Here is a tiny trained network, its code and every weight. The questions are about switching its units off for an input and a class, where a switched-off unit gives its printed mean instead of its output.

import numpy as np


def w(rows, s, z=0):
    codes = np.array(rows[::2]) - 128.0
    scale = np.full(codes.shape[1], s)
    scale[-1] = z or s
    return codes * scale


def norm(h):
    return h / np.sqrt((h * h).mean(-1, keepdims=True) + 1e-5)


def f(y):
    return y / 2 * (1 + np.tanh(0.7978845608 * (y + 0.044715 * y**3)))


def log_softmax(a):
    a = a - a.max(-1, keepdims=True)
    return a - np.log(np.exp(a).sum(-1, keepdims=True))


def net(x, mask):
    res = np.array(x, float).reshape(1, 8) / 4 @ E
    u = 0
    for l in range(2):
        y = f(norm(res) @ A[l][:, :-1].T + A[l][:, -1])
        res = res + np.where(mask[u : u + 9], y, B[l][:, -1]) @ B[l][:, :-1]
        u += 9
    return log_softmax(norm(res)[-1] @ U[:, :-1].T + U[:, -1])


A, B = {}, {}
E = w([
[240,165,139],'x0',
[127,90,6],'x1',
[126,129,129],'x2',
[128,126,128],'x3',
[172,3,78],'x4',
[128,129,131],'x5',
[128,129,132],'x6',
[128,129,130],'x7',
],0.0028)
A[0] = w([
[178,198,84,144],'L0N1',
[137,75,118,201],'L0N2',
[81,64,158,79],'L0N3',
[147,177,223,82],'L0N4',
[56,88,57,132],'L0N5',
[34,160,84,150],'L0N6',
[226,82,144,58],'L0N7',
[51,50,187,251],'L0N8',
[254,208,67,238],'L0N9',
],0.0082,0.0031)
B[0] = w([
[88,2,157,170],'L0N1',
[181,96,165,169],'L0N2',
[119,112,191,137],'L0N3',
[158,170,133,197],'L0N4',
[173,122,114,191],'L0N5',
[179,187,67,190],'L0N6',
[173,254,71,154],'L0N7',
[60,65,125,224],'L0N8',
[128,92,214,254],'L0N9',
],0.0073,0.0045)
A[1] = w([
[60,187,140,168],'L1N1',
[171,159,128,117],'L1N2',
[205,187,150,105],'L1N3',
[190,171,188,163],'L1N4',
[116,135,1,128],'L1N5',
[131,108,168,66],'L1N6',
[174,99,131,252],'L1N7',
[53,213,171,208],'L1N8',
[53,118,78,57],'L1N9',
],0.0082,0.0027)
B[1] = w([
[79,61,6,183],'L1N1',
[168,170,89,136],'L1N2',
[222,165,114,175],'L1N3',
[136,131,118,238],'L1N4',
[63,224,162,201],'L1N5',
[143,185,198,142],'L1N6',
[68,177,92,242],'L1N7',
[180,38,68,251],'L1N8',
[253,168,112,131],'L1N9',
],0.0051,0.0031)
U = w([
[44,69,42,223],'0',
[45,5,243,105],'1',
[206,102,218,234],'2',
[243,218,150,1],'3',
[88,245,52,72],'4',
],0.013,0.0042)

Each question gives the input, the list of numbers given to net, and the class t.
The units are the neurons (one row each of A and B). Each row of codes is followed by its name. A weight is (code - 128) times the scale printed after its matrix; where a second scale follows, it is the last column's (A, B and U).
mask holds one flag per neuron, layer by layer. A switched-off neuron (its flag False) gives its mean, the last column of its row in B, instead of its output. The means were averaged over made-up inputs and are rounded, as every weight is.
A unit's drop is (log p(t) with every unit on - log p(t) with that unit switched off) / (log p(t) with every unit on - log p(t) with every unit switched off).
The circuit of an input: a set's keep is (log p(t) with only the set's units on - log p(t) with every unit switched off) / (log p(t) with every unit on - log p(t) with every unit switched off). Starting from the 12 units with the biggest drops (on a tie, the unit counted first), units are removed one at a time, each time the one whose removal leaves the highest keep (on an exact tie, the one counted first), for as long as the keep stays at least 0.8.
units of the circuit, in order: the units of the circuit, biggest drop first
unit that matters most: the unit with the biggest drop
top k neurons: the k neurons with the biggest drops, biggest first
top k neurons in layer l: the k neurons of layer l with the biggest drops, biggest first
drop of u: that unit's drop, to one decimal
input [2,7,8,3,-2,-1,-8,6], class 1: top 2 neurons : L0N1, L0N9
input [4,-7,4,3,5,-1,6,7], class 3: units of the circuit, in order : L0N7
input [3,5,-4,-7,6,8,-5,-5], class 2: top 2 neurons : L0N2, L0N8
input [0,-7,-2,3,-4,2,-5,-4], class 0: units of the circuit, in order : L1N1, L0N9, L1N8
input [3,7,-3,7,1,-1,5,-5], class 2: top 4 neurons : L0N8, L0N9, L1N1, L0N2
input [-6,-8,-6,4,-2,-7,5,7], class 0: top 3 neurons : L0N9, L1N1, L0N1
input [4,8,-7,5,5,-2,7,-7], class 2: units of the circuit, in order : L0N9, L1N1
input [1,8,5,-2,0,4,-1,0], class 1: top 2 neurons : L0N9, L0N7
input [-4,3,-5,6,-6,-6,8,0], class 4: top 2 neurons in layer 0 : L0N6, L0N9
input [-7,5,5,-2,-8,-4,-2,4], class 4: top 3 neurons : L0N6, L1N5, L0N9
input [4,-7,8,-8,1,-1,-8,6], class 3: units of the circuit, in order : L0N4, L0N7
input [-6,6,-7,7,-1,0,-2,6], class 4: top 2 neurons in layer 0 : L0N6, L0N1
input [7,1,6,-1,-4,2,8,-4], class 1: top 3 neurons : L0N1, L0N9, L0N6
input [-1,7,-5,-8,-2,-6,-6,-7], class 4: top 2 neurons in layer 0 : L0N6, L0N8
input [-7,1,-2,5,-6,-4,-2,4], class 4: units of the circuit, in order : L0N6
input [7,-4,-3,-3,4,0,1,0], class 3: top 2 neurons in layer 0 : L0N7, L0N8
input [-8,-8,-6,-3,0,-6,0,5], class 0: top 2 neurons in layer 1 : L1N1, L1N8
input [1,-5,0,6,6,-6,-1,-6], class 3: top 3 neurons in layer 0 : L0N7, L0N1, L0N9
input [2,8,3,-5,3,3,-8,-3], class 2: units of the circuit, in order : L0N8, L1N1
input [-4,8,2,3,-5,7,0,-8], class 4: unit that matters most : L1N5
input [1,5,3,-7,3,-7,5,-1], class 2: top 3 neurons : L0N2, L0N8, L1N1
input [1,4,1,-5,1,-5,-1,3], class 2: top 3 neurons : L0N8, L0N5, L0N2
input [-6,2,3,2,-6,7,-7,2], class 4: top 2 neurons : L0N6, L0N9
input [-7,8,8,-2,-5,-1,-7,-2], class 4: top 2 neurons : L1N5, L0N6
input [-4,-7,-6,3,0,-6,8,-8], class 0: top 3 neurons in layer 0 : L0N9, L0N1, L0N2
input [5,8,-4,7,0,0,4,3], class 1: top 4 neurons : L0N1, L0N9, L0N6, L0N4
input [-6,-6,6,6,0,-1,0,-2], class 0: units of the circuit, in order : L0N9
input [8,2,8,-7,-5,-4,-4,8], class 1: drop of L0N6 : 0.1
input [-1,0,5,8,-7,-4,2,-2], class 0: drop of L0N7 : 0.2
input [1,-2,5,4,1,-8,-4,-7], class 3: drop of L1N2 : 0.0
